Below are the code and all the weights of a small trained network. Each question names an input and a class and asks about switching units off, where a switched-off unit gives its printed mean instead of its output.

import numpy as np


def w(rows, s, z=0):
    codes = np.array(rows[::2]) - 128.0
    scale = np.full(codes.shape[1], s)
    scale[-1] = z or s
    return codes * scale


def f(y):
    return y / 2 * (1 + np.tanh(0.7978845608 * (y + 0.044715 * y**3)))


def log_softmax(a):
    a = a - a.max(-1, keepdims=True)
    return a - np.log(np.exp(a).sum(-1, keepdims=True))


def net(x, mask):
    res = np.array(x, float).reshape(1, 3) / 4 @ E
    y = f(res @ A[0][:, :-1].T + A[0][:, -1])
    res = res + np.where(mask, y, B[0][:, -1]) @ B[0][:, :-1]
    return log_softmax(res[-1] @ U[:, :-1].T + U[:, -1])


A, B = {}, {}
E = w([
[66,114,217,43,96,125,172],'x0',
[50,144,6,95,138,180,110],'x1',
[206,199,117,93,130,123,164],'x2',
],0.015)
A[0] = w([
[150,200,84,162,198,144,101,249],'n1',
[158,69,194,102,88,57,141,206],'n2',
[188,183,121,145,99,133,167,143],'n3',
[124,96,63,146,103,138,102,168],'n4',
[147,93,227,113,134,97,174,184],'n5',
[74,135,104,115,118,78,176,99],'n6',
[64,84,142,152,173,146,162,253],'n7',
[143,143,195,122,145,96,146,129],'n8',
[140,204,127,47,67,129,171,208],'n9',
[197,131,120,135,100,106,165,177],'n10',
[94,234,64,94,107,126,156,158],'n11',
[46,69,160,147,66,163,90,187],'n12',
[118,87,66,150,249,185,58,144],'n13',
[154,149,157,60,82,144,153,250],'n14',
[130,100,67,136,154,124,56,154],'n15',
[143,160,110,50,84,201,126,246],'n16',
],0.011,0.003)
B[0] = w([
[255,132,1,85,194,122,138,239],'n1',
[148,202,244,210,109,175,141,246],'n2',
[117,169,62,35,171,67,165,202],'n3',
[166,72,108,112,23,181,90,194],'n4',
[196,131,229,170,139,134,32,255],'n5',
[106,104,115,145,180,139,150,151],'n6',
[124,89,200,149,94,107,197,186],'n7',
[186,161,151,145,126,157,112,205],'n8',
[85,168,187,85,209,177,123,217],'n9',
[144,219,98,120,155,131,118,199],'n10',
[137,143,129,109,147,164,133,220],'n11',
[57,68,186,188,96,61,217,215],'n12',
[155,63,81,188,45,161,63,244],'n13',
[130,158,200,89,160,167,59,206],'n14',
[130,50,48,167,104,170,68,208],'n15',
[114,35,141,80,179,192,123,198],'n16',
],0.0077,0.013)
U = w([
[86,185,98,121,109,94,111,5],'0',
[205,170,172,169,106,124,115,244],'1',
[106,152,146,3,193,196,120,181],'2',
[211,192,60,89,167,103,161,64],'3',
[10,91,147,160,82,99,181,219],'4',
[189,98,91,144,70,158,84,125],'5',
],0.011,0.0016)

Each question gives the input, the list of numbers given to net, and the class t.
The units are the neurons (one row each of A and B). Each row of codes is followed by its name. A weight is (code - 128) times the scale printed after its matrix; where a second scale follows, it is the last column's (A, B and U).
mask holds one flag per neuron, in row order. A switched-off neuron (its flag False) gives its mean, the last column of its row in B, instead of its output. The means were averaged over made-up inputs and are rounded, as every weight is.
A unit's drop is (log p(t) with every unit on - log p(t) with that unit switched off) / (log p(t) with every unit on - log p(t) with every unit switched off).
The circuit of an input: a set's keep is (log p(t) with only the set's units on - log p(t) with every unit switched off) / (log p(t) with every unit on - log p(t) with every unit switched off). Starting from the 12 units with the biggest drops (on a tie, the unit counted first), units are removed one at a time, each time the one whose removal leaves the highest keep (on an exact tie, the one counted first), for as long as the keep stays at least 0.8.
units of the circuit, in order: the units of the circuit, biggest drop first
most important unit: the unit with the biggest drop
k most important neurons: the k neurons with the biggest drops, biggest first
drop of u: that unit's drop, to one decimal
input [-2,-5,7], class 3: most important unit -> n3
input [-3,-2,-6], class 4: units of the circuit, in order -> (n1, n12, n5)
input [5,-5,8], class 2: 4 most important neurons -> (n9, n3, n14, n13)
input [-1,-4,8], class 3: 2 most important neurons -> (n3, n10)
input [-1,6,-8], class 4: 2 most important neurons -> (n12, n7)
input [2,8,0], class 5: 3 most important neurons -> (n13, n4, n3)
input [4,-4,7], class 2: 3 most important neurons -> (n9, n3, n14)
input [7,-3,7], class 2: drop of n9 -> 1.1
input [2,3,-1], class 4: drop of n1 -> 0.1
input [-8,-3,0], class 3: drop of n3 -> 0.3
